Below is a small trained network, with its code and all its weights. Each question gives an input and a class and asks what happens when units are switched off, that is, made to give their printed mean instead of their output.

import numpy as np


def w(rows, s, z=0):
    codes = np.array(rows[::2]) - 128.0
    scale = np.full(codes.shape[1], s)
    scale[-1] = z or s
    return codes * scale


def f(y):
    return y / 2 * (1 + np.tanh(0.7978845608 * (y + 0.044715 * y**3)))


def log_softmax(a):
    a = a - a.max(-1, keepdims=True)
    return a - np.log(np.exp(a).sum(-1, keepdims=True))


def net(x, mask):
    res = np.array(x, float).reshape(1, 4) / 4 @ E
    y = f(res @ A[0][:, :-1].T + A[0][:, -1])
    res = res + np.where(mask, y, B[0][:, -1]) @ B[0][:, :-1]
    return log_softmax(res[-1] @ U[:, :-1].T + U[:, -1])


A, B = {}, {}
E = w([
[89,14,153],'x0',
[128,126,129],'x1',
[42,192,254],'x2',
[15,141,15],'x3',
],0.0077)
A[0] = w([
[28,153,217,51],'n0',
[185,241,54,148],'n1',
[71,174,158,68],'n2',
[230,131,186,108],'n3',
[236,104,179,95],'n4',
[80,35,153,102],'n5',
[84,170,202,80],'n6',
[82,11,137,148],'n7',
[57,139,67,103],'n8',
[210,58,43,66],'n9',
[141,47,172,174],'n10',
[163,115,226,94],'n11',
[2,138,84,160],'n12',
[158,163,145,95],'n13',
[149,250,116,148],'n14',
[73,17,153,208],'n15',
[98,147,82,253],'n16',
[223,121,41,108],'n17',
[32,147,61,88],'n18',
[64,229,191,37],'n19',
[177,121,222,100],'n20',
[102,46,147,197],'n21',
],0.0085,0.0037)
B[0] = w([
[51,68,86,242],'n0',
[136,160,176,233],'n1',
[100,105,109,174],'n2',
[153,105,57,248],'n3',
[142,112,49,248],'n4',
[146,136,235,189],'n5',
[93,87,113,211],'n6',
[145,164,205,228],'n7',
[163,123,80,189],'n8',
[2,81,170,246],'n9',
[165,148,133,219],'n10',
[149,80,88,229],'n11',
[182,126,75,254],'n12',
[123,128,115,144],'n13',
[142,188,193,231],'n14',
[179,193,175,253],'n15',
[170,138,159,213],'n16',
[16,127,189,231],'n17',
[212,77,46,213],'n18',
[103,124,138,244],'n19',
[141,106,82,235],'n20',
[149,193,134,213],'n21',
],0.0085,0.0046)
U = w([
[15,117,176,116],'0',
[149,182,181,255],'1',
[203,136,103,47],'2',
[160,255,237,76],'3',
],0.0098,0.0054)

Each question gives the input, the list of numbers given to net, and the class t.
The units are the neurons (one row each of A and B). Each row of codes is followed by its name. A weight is (code - 128) times the scale printed after its matrix; where a second scale follows, it is the last column's (A, B and U).
mask holds one flag per neuron, in row order. A switched-off neuron (its flag False) gives its mean, the last column of its row in B, instead of its output. The means were averaged over made-up inputs and are rounded, as every weight is.
A unit's drop is (log p(t) with every unit on - log p(t) with that unit switched off) / (log p(t) with every unit on - log p(t) with every unit switched off).
The circuit of an input: a set's keep is (log p(t) with only the set's units on - log p(t) with every unit switched off) / (log p(t) with every unit on - log p(t) with every unit switched off). Starting from the 12 units with the biggest drops (on a tie, the unit counted first), units are removed one at a time, each time the one whose removal leaves the highest keep (on an exact tie, the one counted first), for as long as the keep stays at least 0.8.
circuit, biggest first: the units of the circuit, biggest drop first
top k neurons: the k neurons with the biggest drops, biggest first
drop of u: that unit's drop, to one decimal
input [3,2,6,-4], class 0: circuit, biggest first -> (n0)
input [8,2,-6,-1], class 3: top 2 neurons -> (n15, n7)
input [-5,-4,2,7], class 2: top 2 neurons -> (n18, n12)
input [8,7,5,6], class 3: circuit, biggest first -> (n15, n7)
input [-1,-2,-7,-6], class 0: circuit, biggest first -> (n9, n17)
input [-3,0,-4,1], class 0: top 3 neurons -> (n17, n15, n9)
input [7,6,3,8], class 2: circuit, biggest first -> (n18, n12)
input [4,5,-7,-2], class 0: top 2 neurons -> (n9, n17)
input [-1,2,-6,2], class 0: top 2 neurons -> (n9, n17)
input [8,-7,4,-8], class 2: circuit, biggest first -> (n11, n20)
input [-8,0,-6,-1], class 3: circuit, biggest first -> (n1, n14)
input [6,-7,-3,6], class 1: top 2 neurons -> (n7, n5)
input [7,-7,0,5], class 1: top 2 neurons -> (n18, n14)
input [8,-6,6,-2], class 3: circuit, biggest first -> (n15)
input [-7,-8,8,5], class 0: top 2 neurons -> (n0, n6)
input [0,4,2,5], class 2: drop of n18 -> 0.2
input [5,-3,2,6], class 2: drop of n12 -> 0.2
input [-3,5,6,-4], class 0: drop of n15 -> 0.1
input [6,3,2,1], class 3: drop of n10 -> 0.0
